In the rows, zero is written as 128.
Two labels a row
[140 129 108 108 129 111 112 130 154 145 129 120 132 145 127 122 135 119
 129 102 120 132 138 128 128 171 124  98  68 127 103 131  97 130 127 136
 159 108 132 144 142 131 131 124 119 129 126 122 134  93 135 143 135 122
 130  88 120 126 120 149 111]	C + A
[144 129 101 114 126 123  98 119 139 156 127 122 127 116 135 140 142 133
 119  75 138 159 134 121 156 152  97 119  89 119 113 123 112 139 154 164
 144 101 156 150 158 121 107 124 130 145 129 124  81 152 129 148 117 130
 127  91 134 114 130 137 136]	U + A
[128 131 117 119 130 136 110 128 143 121 124 127 140 121 126 135 127 119
 130 123 140  99 118 120 127 138 128  91 117 122 127 135 129 136 127 138
 141 137 128 138 135 126 123 112 120 124 124 131 155  91 134 136 123 134
 120 146 129 131 131 130 154]	C + A
[128 116 122 119 129 112 126 129 125 156 121 126 119 114 140 124 137 127
 120  77  99 172 116 116 147 142 118 174 112 132 102 129 129 129 124 141
 125 133 134 127 131 133 108 123 139 118 137 136  40 172 129 140 115 131
 126 124 132 142 129 126 131]	U + K
[131 121 129 124 135  93 108 113 133 153 129 125 134 137 124 138 130 120
 123  56 116 143 133 136 138 132  93 116  93 127 126 136 121 137  88 138
 144 123 125 135 135 112 120 128 124 128 139 125  77 143 132 147 129 128
 126 118 131 135 127 127 130]	C + K
[114 121 137 118 129 121 115 126 132 151 116 131 123 114 147 139 143 126
 143 108 131 192 120 114 170 149 131 199  67 117 108 129 119 123 125 139
 129 111 134 114 172 133 106 150 127 119 108 112 120 123 126 141 110 132
 119  65 132 136 128 126 137]	C + K
[123 119 108 113 131 119 114 121 125 153 123 123 139 122 131 140 141 112
 124 124 133 135 129 134 150 143  99 135  79  97 112 125 126 121 127 150
 131 119 139 133 175 126 108 137 125 135 118 117 122  96 130 140 116 167
 124 106 124 112 142 136 116]	U + A
[131 118 107 127 115 108 114 130 139 136 139 116 131 124 147 136 141 129
 123 107 119 171 129 125 152 138 111 125  97 129 113 140 124 144 123 140
 135 110 132 146 138 122 114 125 106 121 121 120 111 143 126 139 126 118
 125  92 130 116 137 129 127]	U + K
[115 115 111 117 135  95 118 131 103 169 110 127 120 123 129 125 141 132
 118  78 120 161 108 133 145 149 117 166 101 132 103 125 120 115 135 138
 130 109 132 139 139 121 112 126 128 131 123 103  60 160 122 140 125 127
 129 104 126 124 146 122  97]	U + K
[117 117 123 125 135  95 121 121 141 124 147 125 129 122 118 131 136 139
 129  70 137 132 120 142 115 136 135 143 114 128 147 121 125 123 127 136
 126 134 105 125 131 124 125 125 128 122 118 123  74  95 132 130 131 142
 123 128 138 142 138 122 134]	C + K
[139 130 113 103 123 128 120 144 169 112 128 133 138 130 131 104 135 122
 126  69  67 126 145 121 104 143 145  94 131 117 131 134 128 130 129 145
 123 122 106 138 139 181 119 119 125 139 127 148 101  59 129 123 112 129
 118 130 119 113 122 133 126]	C + A
[137 125  94  91 133 127 132 142 132 178 120 123 125 126 122 119 145 126
 131  91 125 165 118 126 144 146 123 137  76 122 120 118 133 124 128 164
 170 107 129 135 146 123 108 128 121 126 111 112 115  77 127 143 130 130
 125  89 125 118 139 135 112]	U + A
[126 110 125 111 135  89 108 137 144 139 117 127 135 124 130 136 111 113
 127  60 126 105 122 147 133 126 119 152  76 139 120 135 121 123 123 147
 128 126 121 130 131 117  32 123 130 129 120 127 100  97 122 128 126 147
 140 118 124 147 124 122 155]	C + K
[120 126 120 113 132 124 136 133 144 162 128 126 129 123 142 126 145 139
 132 132 124 179 127 123 153 127 118 130  91 134 137 139 118 125 125 137
  99 108 131 129 128 113 114 137 124 118 114 124 126  94 131 138 129 124
 121 102 123 123 152 156 114]	C + A
[141 129 118 107 121 129  97 128 163 128 128 121 136 111 142 120 134 128
 129 103 125 146 138 119 152 128 127  90 103 129 128 133 126 136 132 149
 127 117 132 143 141 125 117 125 112 132 114 140 134 102 124 133 127 111
 122 107 128 128 138 126 132]	C + A
[132 126 107 115 127 105 108 111 123 166 119 120 125 118 142 132 151 137
 121  90 132 165 118 125 152 129 108 135  89 132 108 156 117 128 123 140
 135 113 128 153 137 128 120 135 132 136 120 118  81 147 126 145 123 126
 118  97 125 113 144 123 120]	U + K
[128 123 121 126 132 105 128 128 156 128 132 129 127 130 114 118 132 139
 127  65 118 137 137 135 110 141 133 148 107 133 134 149 126 128 122 136
 127 121 121 134 130 106 127 131 116 136 112 118  93  58 131 130 122 129
 128 108 127 136 124 120 128]	C + K
[131 121 116 117 127 103 103 113 159 108 133 126 136 118 111 128 135 128
 120  81 125 146 125 147 128 144 134 131  81 117 127 134 127 130 134 143
 143 130 112 119 160 106 123 123 134 137 116 128 113 107 133 133 123 131
 122 101 118 141 132 133 163]	C + A
[138 124 102 112 148  90 103 141 164 142 143 131 133 109 121 138 139 129
 135  93 117 155 133 134 130 137 111  81  66 131 135 151 115 129 128 117
 160 116 150 139 137 113 122 124 115 136 113 109 146 100 136 147 124 120
 117  83 112 123 128 141 125]	C + A
[127 131 120 116 137 110 117 129 128 157 129 126 127 127 121 139 138 121
 130 100 122 149 122 128 141 132 113 145 100 134 135 129 123 121 123 129
 151 119 124 130 145 118 123 127 152 117 131  93 103 135 117 130 121 120
 124 106 124 147 130 137 137]	C + K
[113 125 115 120 126 106 115 119 173 129 128 127 141 126 130 115 151 147
 132  65 129 185 132 125 139 121 129 129 107 124 138 140 128 122 141 143
 122 163 126 128 121 131 117 141 124 134 110 194  59 125 129 142 117 114
 117  95 118 132 136 125 145]	C + K
[126 124 119 124 129 110 127 142 113 169 129 123 131 126 133 133 146 143
 128  85 112 186 104 116 135 139 127 189  95 131  99 113 123 108 132 135
 130 114 119 133 127 116 122 130 137 131 119 118  55 155 133 135 120 144
 133  89 125 132 147 127 101]	U + K
[137 128 102 110 145  98 101 119 140 161 127 125 127 110 137 140 152 120
 123  40 125 180 121 118 158 146 110 137  80 124 120 133 119 123 113 146
 140 107 126 124 140 118  95 130 131 147 121 125  53 138 125 146 113 122
 119  95 131 134 118 129 144]	C + K
[120 101 121 109 117  95 118 115 149 141 125 122 129 112 121 124 159 127
 120  10 122 150 123 146 133 142 116 163  80 125 101 128 123 131 130 156
 119 118 125 136 135 115 106 142 136 143 130 135  18 111 129 139 107 135
 126 107 132 136 137 128 136]	C + K
[143 133 117 103 126 133 127 113 142 137 114 123 124 113 128 108 141 120
 117  61 115 150 127 117 134 140 129 133  84 123 119 111 127 130 129 140
 162 115 122 157 159 118 121 132 129 133 131 130 110 118 132 127 123 127
 124 101 139 138 116 136 127]	C + A
[128 115 110 130 137  86  90 118 126 162 127 117 132 113 136 152 143 122
 120  81  71 171 119 126 168 149 104 141  83 113 127 146 124 137 123 128
 146 125 138 150 157 116 106 121 142 137 130 113  87 218 127 150 123 129
 116  84 128 252 137 125 156]	U + K
[149 127 118 132 148 139 124 108 120 151 157 122 132 123 139 119 137 136
 125 116 126 182 130 111 164 131 109 148 107 138 120 128 128 137 125 149
 128 106 130 137 142 128 104 136 127 124 137 148 113 164 119 144 118 124
 120 103 135 121 147 134 128]	C + A
[132 122 127 102 132 113 135 141 130 147 117 127 114 112 148 131 146 127
 119  43 113 156 125 126 145 138 115 155  72 134 103 115 116 126 118 138
 125 114 125 142 140 135 109 125 122 131 145 123  57 158 126 138 119 128
 126  95 129 130 122 124 120]	C + K
[136 122 127 109 130 107 106 126 128 123 112 127 140 126 113 136 139 117
 122  81 137 122 126 133 138 134 109 129  76 137 117 115 124 142 130 129
 141 128 121 136 153 124 123 129 127 133 139 133 114 111 121 136 121 134
 125 127 126 141 111 121 148]	C + A
[114 113 117 114 138 117 122 119 168 150 152 134 128 121 124 116 154 139
 127  19 125 178 120 140 145 138 130 178 112 130 123 132 123 116 119 155
 121 112 120 126 128 117 117 139 118 128 112 145  13  77 134 134 113 135
 126  94 123 158 134 119 142]	C + K
[137 122 138 108 130 103 110 127 154 141 127 128 126 110 136 100 143 122
 135  13 122 155 123 122 151 132 125 150  73 126 119 138 115 144 116 148
 136 128 122 126 135 121  98 129 137 120 134 134  77 130 127 133 118 138
 131 109 130 146 109 133 180]	C + K
[129 120 107 107 129 111 113 120 167 148 134 124 136 121 118 133 145 135
 121  70 117 162 127 139 126 138 116 112 104 116 129 134 123 128 114 137
 126 119 133 133 148 123 115 128 126 138 124 128  66 104 134 133 125 129
 126 111 130 154 129 130 132]	C + K
[120 106 125 119 133  97 124 133 121 147 128 117 126  86 136 125 131 124
 122  73 124 133 119 140 142 132 130 167  96 131 110 135 115 123 149 131
 124 136 121 121 128 116 115 132 137 127 127 125  67 132 121 138 118 134
 127  74 135 134 134 125 149]	C + K

Both labels of each row
[129 122 143 121 119 153 115 112  83 125 129 107 122 130 112 112 127 119
 114 139 121 126 153 129 136 129 120 134 113 124 123 129 142 132 126 111
 144 139 110 123 144 124 139 132 118 131 137 135 131 117 128 131 103 119
 120 106 116 130 128 135 129]	<47> + Q
[132 147 146 125 108 137 131 125 140 133 124 127 122 141 114 114 106 107
 137 138 127 109 112 139 134 120 119 143 125 136 120 145 138 149 114 125
 137 126 137 128 142 133 140 136 123 135 136 130 130  98 128 145 111 140
  89  83 112 114 121 122 128]	<41> + X
[127 104 145 127 129 147 122 108 120 125 131 116 123 121 123 102 129 131
 121 135 122 127 154 122 116 129 122 133 126 134 117 137 130 125 134 133
 153 133 128 128 123 146 133 121 117 135 134 143 134 126 125 122 107 119
 116  89 117 135 114 123 143]	<47> + Q
[145 143 103 107 124 117 120 118 120 132 131 105 102 121 126 126 133 122
 111 110 133  97 137 124 117 116 127 135 147 145 140 157 126 141 138 142
 128 131 174 141 107 128 130 128 140 124 126 137 130 134 129 136 120 136
 108  89 114 116 141 111 128]	<41> + Q
[133 131 133 127 113 127 117 116 125 131 126 122 116 110 137 123 143 112
 122 125 129 146 148 108 106 116 118 141 119 124 137 121 138 133 128 135
 143 140 138 120 124 121 143 130 130 117 119 138 121 128 121 122 119 128
 119  82 115 149 124 126 137]	<41> + Q
[138 123 125 128 117 135 118 106 128 128 127 119 118 122 118 133 140 110
 113 130 130 130 146 106 116 115 116 133 120 134 137 116 144 121 131 148
 135 142 133 133 127 126 137 127 125 124 112 137 122 122 119 121 113 127
 126  98 117 124 132 125 139]	<41> + Q
[144 153 139 126 114 129 116 107 135 129 118 118 113 129 115 122 138  99
 124 130 147 140 159 102 124 116 118 143 124 144 137 127 150 129 137 141
 128 148 148 132 117 125 153 119 140  93 110 127 122 133 120 124 119 132
 111  73 112 137 125 124 145]	<41> + Q
[130 139 135 126 109 131 125 117 133 130 136 120 108 130 120 121 135 101
 119 139 130 119 143 116 121 119 114 140 128 136 132 129 146 138 131 130
 141 138 155 128 132 128 151 134 122 123 132 143 124 114 123 145 111 125
 110  83 112 126 126 124 137]	<41> + Q
[132 124 135 124 113 128 119 109 135 134 124 125 126 124 124 129 133 116
 114 131 116 136 142 110 122 116 112 141 120 123 135 128 135 125 129 124
 138 134 144 121 127 120 139 123 128 128 117 135 137 126 128 124 124 123
 118  90 117 136 112 124 137]	<41> + Q
[127 129 140 137 117 137 120 105 133 130 126 120 126 127 129 121 135 107
 122 140 129 130 147 117 119 120 118 135 117 132 125 124 147 133 130 127
 139 134 127 128 134 128 144 167 125 121 120 129 129 125 128 139 112 122
 113  90 124 129 121 136 137]	<41> + Q
[130 136 136 127 115 132 122 116 133 124 102 124 127 119 125 116 133 117
 115 126 128 139 138 111 117 120 128 140 130 131 141 120 145 121 137 130
 145 131 148 132 131 131 137 133 129 123 124 131 124 127 126 139 124 129
 115  96 122 125 125 123 135]	<41> + Q
[136 132 139 117 123 142 124 104 136 131 119 116 113 122 126 123 135 106
 118 130 131 127 147 106 120 120 101 146 122 139 128 132 142 129 123 131
 135 138 149 128 117 128 157 123 134 136 113 164 129 118 127 131 104 129
 109  77 116 130 123 120 140]	<41> + Q
[106 119 164 133 108 150 117 115 132 126 143 131 127 147 109 130 134  86
 141 149 121 156 151 137 122 115 136 129 112 143 120 114 146 147 117 114
 134 131 119 119 168 137 146 142 119 130 143 125 130  90 143 130 126 127
  94  72 125 138 107 137 126]	<41> + X
[137 116 142 137 111 128 123 108 120 117 121 113 113 126 131 119 130 119
 111 130 121 126 140 120 131 118 108 131 116 129 197 134 134 136 134 105
 141 143 126 120 131 126 148 110 127 131 114 139 128 113 125 126  97 126
 111 101 105 131 122 132 138]	<41> + Q
[125 136 113 112 115 138 120 110 129 127 126 122 128 125 126 129 127 113
 100 133 127 131 142 119 121 116 116 135 120 129 122 126 144 134 192 126
 135 137 137 119 126 118 136 118 130 116 116 131 120 116 130 129 121 121
  99 105 111 125 124 127 133]	<41> + Q
[131 134 139 124 109 134 114 112 140 131 122 129 130 140 123 121 136 102
 128 146 117 162 146 126 135 120 110 134 120 133 127 132 137 135 120 131
 139 133 137 128 141 124 140 131 124 128 113 129 132 101 133 130 112 135
  98  86 123 136 111 129 137]	<41> + X
[121 136 123 118  99 114 114 125 136 125 134 125 106 125 127 118 140 111
 126 119 130 129 140 116 147 113 122 131 130 137 133 132 119 136 117 122
 141 133 151 134 130 130 137 134 126 122 122 135 139 119 130 124 123 131
  98  79 119 145 119 133 130]	<41> + X
[137 121 140 125 111 126 118 110 138 127 121 117 120 128 122 122 134 115
 120 129 128 130 159 128 111 105 122 132 125 134 138 140 128 126 136 140
 139 135 131 128 121 132 143 116 133 124 110 130 125  97 124 122 109 151
 104  80 117 133 124 127 138]	<41> + Q
[130 118 144 128 114 141 102  96 130 130 133 117 114 124 115 129 123  94
 117 130 131 122 143 102  97 114 119 129 123 128 131 134 151 136 132 137
 152 156 122 135 131 135 144 124 123 128 137 131 120 114 123 129 105 124
 121  63 124 135 115 121 145]	<47> + Q
[139 145 131 119 108 110 128 132 139 141 137 133 110 134 138 123 133 108
 130 116 136 122 130 123 132 121 122 127 127 149 125 148 128 145 127 139
 136 124 150 135 125 131 134 131 136 111 124 133 125 119 131 132 116 128
  96  96 121 125 123 124 132]	<41> + X
[119 128 137 129 129 144 128 123 103 129 128 124 127 128 111 115 136 115
 124 138 127 126 142 117 116 126 134 142 129 129 128 130 138 128 120 131
 134 136 125 125 139 135 130 129 124 133 143 120 125 124 130 130 124 124
 116 104 123 132 121 123 133]	<47> + Q
[137 135 135 126 116 135 112  99 134 119 121 116 118 123 122 111 132 103
 121 137 127 129 170 104 111 115 111 139 134 132 136 121 146 129 126 137
 141 141 142 132 109 122 147 145 122 128 122 132 129 131 120 140 117 128
 116  78 118 130 124 125 147]	<41> + Q
[133 137 124 120 113 133 121 102 131 126 126 114 133 108 122 128 132  83
 119 138 113 135 148 113 130 113 120 144 119 134 134 112 146 137 126 119
 142 132 162 125 123 117 136 131 129 121 105 141 122 123 133 126 137 121
 118  90 115 129 127 127 135]	<41> + Q
[131 131 140 118 114 131 107 103 133 124 117 112 111 128 120 121 130 110
 131 127 130 123 148 111 112 119 120 133 125 136 132 136 130 142 134 125
 146 145 130 124 127 129 149 130 129 128 133 127 130 117 123 147 119 125
 117  81 111 128 122 130 138]	<47> + Q
[131 125 133 118 114 126 120 116 145 135 127 130 129 130 117 121 133 103
 127 138 130 143 154 131 128 115 121 128 123 132 139 140 139 126 133 119
 141 138 137 125 127 129 140 131 129 129 119 126 117 105 118 129 116 123
 107  81 120 135 113 130 137]	<41> + Q
[130 124 141 129 122 133 113 102 136 127 132 112 120 132 116 147 145  99
 127 141 124 163 155 120 112 111 121 141 112 122 129 118 143 130 123 128
 123 147 127 124 138 118 150 121 107 126 115 135 121 117 122 121 125 129
 108  85 124 140 119 132 139]	<41> + Q
[136 127 141 128 120 148 123 107 120 128 123 114 121 112 121 118 130 116
 124 137 124 124 130 115 133 116 103 134 118 133 125 126 143 134 129 124
 142 130 133 124 135 129 142 123 115 129 114 130 131 103 129 121 119 121
 115 106 113 121 129 134 137]	<41> + Q
[145 129 134 119 109 135 110 104 130 124 123 115 122 126 121 124 140 111
 113 142 127 131 141 109 124 109 112 137 121 137 137 139 142 122 133 136
 144 139 148 136 126 116 142 128 130 131 111 142 120 108 121 129 116 126
 110  80 119 128 134 127 134]	<41> + Q
[132 135 143 136 117 134 122  96 131 128 112 138 117 122 133 127 136 116
 119 130 126 137 131 105 127 121 110 142 115 132 137 118 169 132 126 127
 139 134 129 104 131 119 142 120 136 118 116 128 127 115 124 120 109 121
 110 110 119 136 130 132 140]	<41> + Q
[134 119 134 123 111 147 119  98 135 128 124 116 129 123 122 129 138 102
 122 121 127 139 140 103 119 117 129 137 114 127 134 127 136 121 129 132
 139 138 139 123 118 115 127 125 127 119 120 130 128 119 122 124 128 126
 114  87 120 135 120 129 134]	<41> + Q
[147 138 140 122 117 134 125 117 125 126 122 106 105 126 132 111 129 124
 115 115 132 128 140 115 112 116 103 127 125 142 140 140 154 123 138 132
 148 138 142 127 104 130 150 123 128 117 104 133 129 120 120 143 104 129
 108  90 107 122 125 117 136]	<41> + Q
